[ 13  -7  -3  -8 -21  26  12  21  22  -3   3 -16  28  19  80 -15 -14  36
   9   3  -6  -4 -24  -9   6   5  -8  -9  45  -6 -13 -21  20  15  39  28
  -9  22 -31  16  33]  8
[ 15 -10  -4 -52  -8 -19  -9  -1 -29  26   0 -20 -23 -18 -24 -18   2  11
  -5   7  23  11 -17  14 -10 -11  54   4 -20  18  18  14  35  35 -27   0
 -26  13 -11 -10 -16]  5
[-13  19  19 -53  19   1 -29 -17 -21  14 -57   9  72   4  27 -23  22  41
  12  26  12  -1   7  -5  13   9   2  -8   4  39  34  60  24  -1  -6  16
   1  16 -52 -45 -25]  5
[-25  24  31  32  22 -24 -43   6  -1 -16 -25   6  55  -4   4 -24  -7  17
   0   7  10   4  -4 -15  27 -16  18  -2  28  -1  26  20  25 -28  -1 -20
  -8  10  35 -40 -26]  1
[ -7  22 -29  19   8   0 -11 -12   0  26  21  19 -12 -29 -22 -23   9  42
  -4  -9  13  23   7   9   2 -10  -1 -24   2   8   0  38  -9 -10  24  26
   2  36 -18 -21  11]  8
[-15  14  -5 -21   3 -27   8  17   4  -6  12  -9  -5 -33 -72  -1   2  -1
  -8   0  -7  -1  11 -38  15 -37   4 -10 -26 -41  20  -5 -31  -9 -31   4
   3 -12 -46 -13  36]  4
[  2  36  25  41  -1 -39  -4 -34  63  25 -32  13  17  47  48 -17 -20  -3
 -12  23  30  -7  15  56  -2  25 -23  16  11  17 -21  36  30  -2   4 -23
  -2 -21   2 -18 -46]  5
[ 32 -40   6   9  14  -4  11  10   6 -33 -35 -13  29 -12  40  10 -10   9
  28  14  21 -17   0  -5 -12  29  12 -12  11  32 -11  63  -6 -12   9 -20
  -5  55 -10  -1 -17]  6
[  4  44 -29 -34 -12 -29   6  20 -20  17  26 -12 -20 -40 -37  23  16   7
  -2   9  -3  -1  19  -9   3 -38   1  -9  -6 -29  31   1 -42   7  -8 -16
  -7  20 -23  15  21]  8
[ 19  29  13  -1  -2 -23  -7 -13  38  10 -34   0  10  19  48  40  -2  -8
 -15  12 -21  -3  17  13 -11  39   6  25  -2  28 -13  28  15  10 -13  -2
   0 -37  -7   7  -2]  6
[ -2  17  16 -34   3  -7  -2 -20  15   1 -13   1 -29  43  15  -2 -16 -12
 -19  11  10 -18  19   6 -30  20  44   5 -22  12 -22   5 -22 -16  -6 -43
 -17 -34  23   8  -7]  7
[-10  14   1  -5   4 -33  -9  34 -15 -51 -12  -8   6   8 -33 -10  -5  -8
 -14  13 -18 -31  11   6  29 -27  48   9 -22 -40  56  -6   2  10 -42 -39
  -2 -18 -39 -23 -14]  7
[ 13  11  10  15  -4  -6  -8  31   8   0 -16 -22  37  41  54 -29 -29  59
  10  28  19  -7 -29   6  21 -10   6 -17  39  -1  12   8  23   3  48 -17
 -35  44 -15 -18  27]  7
[  6   1  27   2  -4 -21 -11 -13  32  26 -27  11  -1  28  25  30  -7  -6
   1   8  25  -7  10  35 -11  26 -12  12  19  12 -25  23   6  -5  24   1
 -16 -20   8 -21 -32]  3
[ -14   26   -2  -35   17   -4    2   39    9   -2   -9   -7   -4  -41
  -39   -4   11   -8  -16   27    0  -13  -18  -15   19  -19   62  -16
  -20  -13   60   23  -45   -3  -57  -22   10   15 -103   -6   14]  8
[ 22  -7  -9  34  11  16  12   6  29 -15  10  -6  67  42  45 -13 -32  -5
  15  14  23  -4 -29 -33  40  -9  24 -18  28 -13  12 -26 -28 -10  13 -22
 -49  46 -22  33   6]  2
[  8  10  24 -14 -18 -22   0 -12  31  26 -16 -12 -28  55   3  16 -17 -20
 -34  12  17  -4 -29  17 -19  19  40  20  -8  21  -5  23 -26 -19   4 -40
 -28 -19 -15  55  18]  0
[ 11  14 -33 -48   5   0  15  34  10 -19  28  -1   2 -29 -44  -8  -2  -8
   0  -1 -15 -13   4 -26  11 -14  60  -7 -54  -8  39 -28 -42   4 -46  -7
   7  -7 -44  28  25]  0
[-12  16  -8  11 -11 -17 -10 -28  59  29 -17  16 -13  15  23   2  -9 -14
 -35 -11 -10  20  38   3 -11  24 -20  10  -1   7   5 -37  32  28 -11   8
  -8 -45  22  18 -30]  3
[  5 -15  28  20  10 -34 -10   3  18  36 -21 -10  20 -39  63   1  -2  -5
   8  -2  13   3  10 -31  -8  13  -6  -8   6  12   4   8  26   4  11   3
 -26 -15  35 -27 -14]  2
[-20  26  -5 -51  27 -45 -33   1 -26  48 -27  12  24 -24  13 -23  13  31
 -12   9   5 -17  17 -37 -14  15  -8 -12  -7  41  36  38  38  -5  15 -13
 -16  37  -1 -44 -21]  0
[-11  21 -11 -36  31 -50 -21   8   0  33   0  -7  43 -15  13   0  16  43
  11  23 -11 -11  24 -12  31   7  -1  -2  -6  44  28  15  -7 -17 -24 -13
 -20  -6  -9 -56   3]  9
[ 20   1 -31 -18  15  -7  24  11  41  11   0 -33  24 -33  10  -1 -16  27
  14  24  20  11  50 -14  -4  28  12 -35   0  51  27  45 -35  -6  -5 -16
 -40  67  12  43   0]  8
[ 16 -21  -3   1  22  11  10  33  12  -7 -12 -10 114  -5  48  12 -26  -3
  42 -11   5 -30 -10 -32  40  -8  14 -35  23 -12  -3  -6   3  17  43  23
 -13  24 -51   5  18]  2
[  4  -5  -4  19  13 -10 -13  25  17  -3   2  -2  17  21  31  18  -6  27
  -4  17  26 -14 -66 -25  13  18  33   6  31   8  -4  21   7  -2  -5 -11
 -24   7 -73 -13   6]  9
[ -3  -8 -15   8  19 -11   0  16   5  -7  -7   4  87  14  52 -22 -17  52
  -6  11  -6 -35   7   9  16  21  12 -11 -10  45  43  56  13  -9 -22  -5
 -31  30 -40 -20  22]  10
[ 23  17 -31  43   2 -22   5   6  66   9  36  16  12 -28  16  26 -19 -10
 -21 -16  35   4 -18 -25  -6   2  -5 -16 -42   2   5   1 -34   5 -14  -9
 -19 -21 -23  49  34]  10
[  8   5  33  15 -11  -8 -16 -20  44  -3 -30  18   5  56  22  19 -18 -15
 -40  14  34  -5   1  28 -12  28   0  13  19  14  -4  38  16  -5 -19 -23
   4 -40 -18   5 -26]  7
[-16  33 -11 -51  44  21 -14   2 -16  -2  -1 -11  81  -6  18 -33   0  33
   2  20 -33  -7  36 -11  33  15  18 -19 -10  38  29  21   0 -21 -23  17
 -22  21 -30 -26  20]  1
[  9 -30 -31 -29  21   9  22   5  66 -26 -11 -29  46 -14  27   5 -20  31
  24  15  26  18  47 -73  18  23  19 -25 -10  44   0  26 -31  18  28 -12
 -28  49  -1  43   4]  4
[  7 -22  19 -11  12 -18 -15 -27 -55  25 -21 -18 -35  35 -18 -36  10   1
  -9   9  36   1 -48  39   6   4  56  15  -4  17   7  47  37   6  -8   2
 -19  26 -26 -27 -36]  2
[-22   6   9  -3  37 -29 -12   7  45  27 -14 -31  67 -36  10  -6  -1 -21
  11  14 -19  27  39 -42  55   6 -34 -28   6   3  26 -35  -7  -8 -13   0
  -4 -11  13 -10  -4]  2
[ 38  -8 -15  56 -15 -31  -5  19  16  17  -4  14  34   8  28  20  -4  -5
  29 -14   8 -16  -8  27  19   1 -38  -5  25  -8  17 -22  20  14  38  19
  -1  32   6  28  -2]  10
[-32  10  50  33  25 -22 -14  28  53  32 -42  -5  31 -56  -4  10  -6 -29
  10   8  13  12   6 -48  21  15 -27 -15   5  30  41  19   3 -19 -32   6
   2  -3 -18 -46 -22]  0
[  6  34 -10 -35   1  -9 -12 -24 -53 -11 -11   2  25  33  14  -2  12  39
  -3  -3   1 -10  18 -37  -5   5 -40  -2  -8  36  32  24 -13  -1 -18 -23
 -21  22   2  12  19]  7
[ 26 -18 -15 -16  29 -15  12  -5  40  23 -11  -1   7 -31 -16  -1  -1   9
  18   5  40  -4  51 -41  -8  27  -6 -47 -18  37  -4  35 -27  -4  34   5
 -12  56  -1  29   5]  4
[ -7  33 -26 -25  18 -28   2  13  23   8  15 -21  18 -29 -24  -2   1 -14
   8  -5   5 -11  18  19  10  13  48 -18 -19  -2  40  -4 -23  -2 -10 -31
 -14 -10 -49  18   2]  1
[ 11  23   4   1  -7 -30  -3 -24  78  21 -19 -16  24  58  40  12 -14  26
 -21  24  13  14  -7  62   3  24  22  20  14  24 -17  20  20   3   4 -13
   0 -59  -8  19  -7]  9
[ -4 -10   5 -75   9  11  -5  -8 -23  27 -41  -9 -20 -24 -37   2  22  18
  22  23  35  25 -25  17 -12  -5  52 -10 -14  25  30  40   4   8 -16  23
  -6  65 -11 -27 -30]  8
[ 21 -19   1  23  11  12  -9  14  41  -5   4   5  69  13  59  26  -7  -6
  24   7  11   1 -37 -33  23  10 -49 -18  33 -12 -10 -35   5  -6  37  28
  -3  21 -11   9   8]  6
[  6   3   9 -11  -2 -16  -8  20 -35 -26  10   2 -12 -27 -45   5  24 -21
 -11   5 -14 -20  -7  14  24 -23  -2   9 -19 -23  27   5 -16  -3 -45  -4
  39 -23 -47 -25   0]  6
[-13  19   0   6  -1   6   3  17 -33 -46 -31   6 -25 -22 -45 -10   9   3
  15   7  10   3 -16   6  16 -21   6  -2 -16 -22  18  11  -5  21 -44 -21
  45  29 -53 -39 -20]  7
[ -1  54 -23 -37   3  -6  18   0  -4 -29  12 -32  -4   4 -38  18  14 -21
   2  11 -13  -5 -15  14  22   0  31   0 -44  -9  51 -31 -40  22 -51 -55
 -11   7 -58  27  11]  6
[ 23 -38  16   8  40  39  23   7  73 -28 -25   4  24 -12  54  -7 -11 -25
  12  17   7  -5  40 -51   4  35  37 -34 -24  40  19  13 -51 -10 -19 -24
   0  56   4  56  11]  1
[ -9  -3   7 -47  12  13  -4  -9 -35  22 -11 -34  12   2 -35 -33  -6  22
  -6  14  10  16 -22  29  -3  -9  74  -5 -21  27  31  40  44  25 -42  19
 -35  18 -33 -19 -12]  5
[ 18 -28 -14  14  11 -25  10   5  39  -6 -22   1  -2  -7  36  -4 -22   4
   3   9  39 -15  46 -24 -13  29 -10 -27  -8  21 -14  19  11  23  -7 -26
  19  26   8  18 -28]  7
[  3 -19  10 -14  13   9 -17  18  14 -27 -15 -11  62  21  44  -3 -15   9
  13  16 -12 -12 -32 -25  28   2  47 -13  21 -11   1 -21   2 -20  19 -10
 -33  20 -30 -20  14]  6
[ -5 -39  23 -37  19   3  -8 -14 -43   9 -10 -30   9   6 -69  19   4  -1
  -5   9  39   1 -48  61  14   4  27  -9 -13  52   0  72  -3  -9 -18  -7
 -31  27 -42 -23  -4]  9
[ 12 -27  -9   1  38  -5   5   4  12   9  -2 -22  21 -17   0 -10   0 -12
  -6  13  -1 -16  44 -27  17  25 -16 -33  -5  44   4  33 -19  -4  12 -14
  -9  41 -34  37  11]  4
[-19  32   7   3   2 -17 -12  22  46  14 -34 -18  18 -54  45 -29 -15 -15
   4  -5 -12  20  -7 -21  -5   1   1   6  16   5  38 -35  37   9  11  -7
 -24 -16  20 -16 -23]  1
[ 52 -18 -46  17   5 -33  12   8  12 -10  21   4 -32 -24  16  -5  -6  31
  19  -1   9  -3  64  -2 -10  10   9  -8  -6  14 -19  16 -15  10  19 -15
 -17  42  42  15 -16]  3
[  7   0   1  38 -21   9  25   5  44 -23 -15  -6  20  34  56 -21 -19  -1
  11  -1   0  -5  13   4  48   3 -32   7  16  14  39 -55  11  44 -27 -16
 -18  21 -37  -1 -15]  3
[  6  -4   6  55  -4 -17  10  23  15   1  -7   3  20  27  67 -16 -29   8
  -2  10   5 -17 -23 -51  45  -2 -27  11  29  -7 -14 -11  11  22  -7  -3
 -13  35 -34 -18  16]  2
[ 12  15  10  11  -2 -31 -18  -2  66  18 -40  20   2  35  38  15 -12  -6
 -11  20  14 -24   5  31 -16  37  38  22  19   7 -27   7  29  -6  36   2
  -2 -53  16   0 -55]  9
[  6  25 -12 -18  10  -7  -5  -2  24  11  16  20  23  -6 -21  -6  -7  29
   3   1  42   4  12  10  21 -11 -32 -10 -12   8   7  22  -4   8  23  25
 -12   6 -12 -44 -18]  3
[-10   5 -17 -26 -19 -26  -4  11 -21   9   0  10 -34 -53 -16 -10  16  19
 -25  19  -7   1  23  -6  27 -26 -16   4 -47 -12  18  -4  16  30 -61  36
   6  15 -39 -55   9]  8
[ 20  41 -39  12  -5 -24  -6   2  25  18  22  16 -24 -32 -29  -5  -5  33
  -6 -14  18  30   4 -24   9 -12 -10  -3 -27   1  15 -10  -9  21 -17  27
 -21   1 -14  -8  13]  3
[ 19  22 -13 -15  14 -29   8  -2  32  18  24   4  46  -4  -9  17  -4  10
  22  -4  38  -8  11  -3   5  -9 -10 -26 -19   8  14  26 -42 -22  20 -15
  -8  15 -21  10  18]  0
[ 28  26 -36   0  11 -28 -12  11  20  -7  26   4  -8   3 -26 -30 -28   7
 -25  -8  23  -6 -27   2 -10  -1  11  -7 -23  -9   6   2   2 -11  17  -1
 -35 -13 -17   9   9]  7
[ 13 -35  -2  11  10   0  15  -2  25   4 -18  -1   2 -47  15 -16 -10 -12
  26  -3  24   6  44 -20  -9  15  -6 -21  16  31 -11  49 -12  -4   9 -12
  -9  44 -24 -16 -34]  5
[ 25 -17  -8 -11 -13 -35   0   7  -8  14  -4   1 -26 -23 -33   4 -11  16
   6  -9  22   0 -26  31 -21  -4  59  18 -16  14  14  43  28   9 -23  18
 -26  11  -6 -50 -12]  6
[  6   9  -2 -31  24 -55 -30  19  10  -4 -10 -20  71 -12  66 -11  -2  26
 -11   4 -25 -25  12 -29  10  19  15  -2 -27  34  32  12  23 -11  17 -22
 -44 -20  -5  -3  23]  0
[ 32  -4 -22   8   5   5  24 -12  47 -21  -7  -8  22 -16  43   0 -15  26
  10  -3  24  11  63  -3 -10  28  30 -22  -6  37   3  51  -1  21  -4 -18
 -10  44  -3  36   0]  1
[-28  19  19   8  20 -26 -25  25   2   9   4 -20  22  -7   5  -5 -20  12
  -3  10  -9  19 -26 -47  11 -24  -8   3  19   1  17 -15   0 -19 -34 -27
 -13 -22  33 -33  14]  7
[  1  32  13 -18  -1 -19 -18 -22  -3  -2 -35  18  26 -25  36 -12  16  39
   8  -3   9  11  40 -42   3  25 -24   1   3  45  11  36  31  18 -43  -5
   0  13 -13 -53 -17]  5
[ 27 -40 -12  12  22  -8  10  -1  70 -19 -17  22  49 -21  28 -23 -13  16
  23  16  16   5  68  -5   0  15  12 -21   6  12   7  45   4 -12  -2   4
   6  35   8 -17 -42]  5
[ 33 -29 -16  -4   7 -11   4   0  64 -26  -9   4  52 -15  29  -9 -14  33
  18  10  30   4  47   1   4  19  40 -38  -1  24   4  23 -21 -20  -1 -10
  -7  34  27  26  -4]  8
[  9  37 -23 -44   5 -17  -3  19  -6 -11   6 -22 -10 -50 -35  -2  18   3
  -7  12  -9   0  16 -19  26 -26  41  -5 -47 -16  38 -14  -4  35 -15  -1
 -17 -11 -65  -5  15]  4
[  9 -47   3 -21   5   0  10 -27  34 -28 -56 -21  46 -24  30  21  -7 -18
  10  12  27  26  30 -10   3  32  17 -18  -6  39  -7  56 -41 -12  -1 -54
 -26  34 -11  32 -21]  2
[ -1  25 -22 -17   0 -26   7  11  17 -18  28 -16   3   6 -21 -16   2   4
   6  11  13  -3  -8   4  14 -25  37   5 -34 -31  38 -22 -24 -10 -14 -21
  -2 -22 -23  15 -10]  0
[-27  12  -5 -41  11  45  -1 -13 -25  35 -16  -5 -12 -15 -69  -7  -2  -9
  -9  11  16  24 -50  33 -23 -13  58  -1   0  19   5  35  10   7 -12  13
  -7  20 -50 -18 -22]  4
[-13  -4  39  23  18 -29  -6  25  91  20 -23 -16  27 -35  21  21 -14 -53
   5  18  16   3  13 -45  28  20 -12 -17  15  13  39 -21 -27 -21 -14 -29
 -17 -20  -8 -17 -25]  6
[  3 -20   2  24  41   5  17   1  39  10  11 -11  18 -12  -2  15 -10 -21
  18  21  35  -7  33 -45  16  23 -25 -34   2  42  -8  24 -55 -19   3 -30
 -18  56  -3  26  -3]  4
[-15  32 -15 -24  30  -4  -5 -15 -31 -17 -17  14  60   3  41 -33  -3  31
  -2  -5 -42 -27  55   0  18   0  18  -2  -7  42  13  43   8   2  -9 -36
  -6  44 -18 -36  14]  1
[-25 -17  30  22  14  21 -10   5   9  20 -41  -5  66  22  41  -4 -14  -8
  23  15   7   2 -46  22  26 -16 -26  -3  27   6 -13   6  17 -11  21  31
  29   3 -15 -13 -14]  10
[  1   3 -33  17  13 -27  11  21  16  -4  -3 -26   8  20  11 -40 -17  35
  19  11   5 -19 -21  -5  14   0  36  -9  15  -8  18 -14   7  -7  26 -12
 -36  30 -30   1 -10]  9
[ 16  10  23  21 -12   6 -25 -21  22  -8 -17  38 -13  69  50  19 -16  -9
 -31  18  31 -21 -24  34 -34  40  31  30   4  13 -35  11  22  -7 -13 -12
  -3 -54  26   7 -38]  7
[ -2  -5  28 -17   2  30   8   2   1  11 -34 -15  69   8  15   7  -7  11
  32  18  22   6  21 -40  44   4   7 -34  18   3   8  -2  -7   9  -8  35
 -11  34 -21  -6   5]  2
[-42   7  19   2  25 -26 -19  22  36  30 -30 -17  -3 -62  -7   2   2 -25
   0   8   0  21   4 -56  26   3 -31   6  18  23  20 -16  34  14 -30  16
   6 -28  -6 -63 -55]  9
[-23   1  13  33  10 -32   0  20  84   7 -27   4  26 -27  34 -12 -28 -20
  -8  -9   9   7 -12 -41  19   4 -32   0  -4  17  40 -44   7  20 -51 -23
  -4 -24 -14 -22 -16]  3
[ -1  38  16 -18  -1 -19   8 -25  73   5 -22 -15  49  32  65   5 -22  15
 -13   9   8  -3  19  30 -13  33  17   4   5  37  -9  34  -5 -16 -15 -24
 -13 -46  -8  13   6]  8
[ 33  22 -30  14   9 -30  11  -3  68  21  29   9  23 -15  12  12  -8   4
 -11 -17  36 -13  25 -21 -12  28 -14 -29 -13  26  24  28 -38 -12  -2   7
 -22  -6 -36  51  21]  8
[-10  29   7 -40  24  -1 -31  -2 -22  23  -7  -1  36 -17  50  -8   9  17
 -27  23 -10  -6  10 -27  22   7 -13  -2 -28  36  15   9  32  20 -21  15
 -25  10 -13 -29  19]  1
[ -2   6  41  -6  26  11  -4   6  27  -6 -29 -24  57  -4  38  23  -5 -35
  26  17  -6  -2   7 -25  16   8   0 -15  33  14  18  -3 -11 -20  13 -27
 -29  17  -1 -21 -22]  6
